Below are the code and all the weights of a small trained network. Each question names an input and a target symbol and asks about switching units off, where a switched-off unit gives its printed mean instead of its output.

import numpy as np


def w(rows, s, z=0):
    codes = np.array(rows[::2]) - 128.0
    scale = np.full(codes.shape[1], s)
    scale[-1] = z or s
    return codes * scale


def f(y):
    return np.maximum(y, 0)


def softmax(a):
    e = np.exp(a - a.max(-1, keepdims=True))
    return e / e.sum(-1, keepdims=True)


def log_softmax(a):
    a = a - a.max(-1, keepdims=True)
    return a - np.log(np.exp(a).sum(-1, keepdims=True))


def net(x, mask):
    ids = ['αβγδεζηθλπσφψ'.index(c) for c in x.split()]
    T = len(ids)
    res = E[ids] + P[:T]
    r = res
    for j in range(2):
        rows = slice(4 * j, 4 * j + 4)
        q, k, v = (r @ M[0][rows].T for M in (Q, K, V))
        z = softmax(np.where(np.tri(T) > 0, q @ k.T / 4**0.5, -1e9)) @ v
        o = O[0][rows]
        res = res + np.where(mask[j], z, o[:, -1]) @ o[:, :-1]
    y = f(res @ A[0][:, :-1].T + A[0][:, -1])
    res = res + np.where(mask[2:6], y, B[0][:, -1]) @ B[0][:, :-1]
    return log_softmax(res[-1] @ U[:, :-1].T + U[:, -1])


Q, K, V, O, A, B = {}, {}, {}, {}, {}, {}
E = w([
[114,138,198,100,69,101,180],'α',
[163,166,3,176,88,86,124],'β',
[193,201,38,150,113,79,126],'γ',
[64,123,129,117,190,49,126],'δ',
[184,205,120,160,94,233,144],'ε',
[212,30,23,95,71,161,115],'ζ',
[148,57,131,30,205,114,88],'η',
[57,90,179,135,88,149,101],'θ',
[194,83,20,21,190,172,150],'λ',
[164,136,198,146,174,73,121],'π',
[80,181,48,136,135,223,175],'σ',
[14,133,104,107,111,120,183],'φ',
[77,75,112,180,148,111,48],'ψ',
],0.012)
P = w([
[156,38,157,254,168,92,250],'0',
[135,105,103,142,153,92,163],'1',
[126,91,115,138,131,109,153],'2',
[116,89,100,130,106,122,142],'3',
[121,139,72,85,108,110,106],'4',
[114,123,78,77,79,102,78],'5',
[122,120,115,95,97,179,76],'6',
[121,154,131,68,121,192,65],'7',
[100,167,130,58,160,209,37],'8',
],0.0089)
Q[0] = w([
[103,188,162,68,144,159,82],'H1',
[66,62,242,131,159,93,130],'H1',
[187,161,69,25,133,190,58],'H1',
[115,164,116,96,108,90,108],'H1',
[111,211,154,193,98,120,147],'H2',
[55,147,198,251,104,48,171],'H2',
[195,32,86,81,133,105,173],'H2',
[157,212,100,55,115,145,70],'H2',
],0.013)
K[0] = w([
[107,191,93,61,57,58,98],'H1',
[145,110,163,125,106,30,225],'H1',
[73,132,101,40,85,173,31],'H1',
[161,139,114,95,143,92,43],'H1',
[147,77,71,168,224,75,79],'H2',
[213,74,102,188,232,60,162],'H2',
[94,165,206,122,123,249,192],'H2',
[54,176,103,23,106,123,49],'H2',
],0.011)
V[0] = w([
[112,128,84,120,84,73,149],'H1',
[201,211,122,147,175,76,84],'H1',
[103,121,87,132,119,186,154],'H1',
[189,127,185,64,104,132,173],'H1',
[132,40,108,36,195,91,83],'H2',
[248,104,99,150,99,184,111],'H2',
[108,81,175,174,79,123,46],'H2',
[61,95,61,165,169,186,111],'H2',
],0.013)
O[0] = w([
[71,113,108,81,170,207,229,250],'H1',
[90,103,160,253,9,174,163,3],'H1',
[104,193,154,116,196,117,90,126],'H1',
[124,19,43,116,146,146,14,228],'H1',
[121,98,38,193,204,91,169,236],'H2',
[35,205,32,94,48,99,40,66],'H2',
[128,113,118,51,39,7,254,38],'H2',
[139,197,196,193,174,24,92,58],'H2',
],0.01,0.0028)
A[0] = w([
[255,147,21,217,46,171,93,1],'N1',
[192,116,107,242,40,228,184,71],'N2',
[97,52,104,77,149,160,52,105],'N3',
[138,50,198,105,133,215,139,125],'N4',
],0.0062,0.0043)
B[0] = w([
[239,151,117,2,142,62,80,154],'N1',
[200,55,46,169,92,126,72,165],'N2',
[37,140,122,145,84,132,142,255],'N3',
[133,185,132,132,153,172,170,226],'N4',
],0.0092,0.009)
U = w([
[83,83,113,42,152,196,152,198],'α',
[124,253,114,163,91,137,192,149],'β',
[69,154,140,248,51,192,174,184],'γ',
[167,122,170,212,169,181,177,154],'δ',
[79,105,173,87,82,101,58,101],'ε',
[102,186,68,77,119,83,119,14],'ζ',
[100,40,69,213,135,95,167,127],'η',
[205,68,138,5,157,45,86,97],'θ',
[110,147,89,172,166,172,77,29],'λ',
[161,71,125,148,46,118,112,148],'π',
[173,97,222,103,146,139,11,225],'σ',
[182,226,159,104,221,192,126,4],'φ',
[123,145,149,118,86,54,179,216],'ψ',
],0.0058,0.004)

Each question gives the input, a string of symbols that net reads in full, and the target symbol t.
The units are the heads (4 rows each of Q, K, V and O) and the neurons (one row each of A and B). Each row of codes is followed by its name. A weight is (code - 128) times the scale printed after its matrix; where a second scale follows, it is the last column's (O, A, B and U).
mask holds one flag per unit, heads first, then neurons. A switched-off unit (its flag False) gives its mean, the last column of its rows in O or B, instead of its output. The means were averaged over made-up inputs and are rounded, as every weight is.
A unit's drop is (log p(t) with every unit on - log p(t) with that unit switched off) / (log p(t) with every unit on - log p(t) with every unit switched off).
The circuit of an input: a set's keep is (log p(t) with only the set's units on - log p(t) with every unit switched off) / (log p(t) with every unit on - log p(t) with every unit switched off). Starting from all 6 units, units are removed one at a time, each time the one whose removal leaves the highest keep (on an exact tie, the one counted first), for as long as the keep stays at least 0.8.
circuit, biggest first: the units of the circuit, biggest drop first
most important unit: the unit with the biggest drop
k most important neurons: the k neurons with the biggest drops, biggest first
which heads matter: for each layer, one digit per head in row order, 1 if its drop is at least 0.15 and else 0, layers parted by /
input α α ε, target σ: which heads matter -> 10
input σ α α, target σ: circuit, biggest first -> (H2)
input π δ ψ γ, target β: which heads matter -> 10
input α θ α η ε γ θ η ζ, target θ: circuit, biggest first -> (H2, H1)
input δ ζ α α, target δ: circuit, biggest first -> (H2, H1)
input γ ψ α θ, target γ: which heads matter -> 11
input α ψ γ σ λ, target σ: which heads matter -> 01
input λ η α, target λ: which heads matter -> 01
input φ η η, target φ: circuit, biggest first -> (H2, N4)
input π η γ α, target π: which heads matter -> 10
input β ψ η ζ, target ζ: which heads matter -> 01
input γ γ α α, target γ: which heads matter -> 11
input α α γ γ λ π γ δ, target γ: which heads matter -> 10
input η α ζ, target α: most important unit -> H2
input α α γ α α γ, target π: 2 most important neurons -> (N2, N1)
input λ β ψ, target λ: which heads matter -> 01
input γ γ λ, target λ: which heads matter -> 01
input η ψ α α η δ α α ε, target σ: circuit, biggest first -> (H1, N1)
input η α γ η ψ φ γ ζ, target φ: circuit, biggest first -> (H2, H1, N4)
input γ γ φ, target γ: circuit, biggest first -> (H1)
input θ α α, target θ: circuit, biggest first -> (H1, H2)
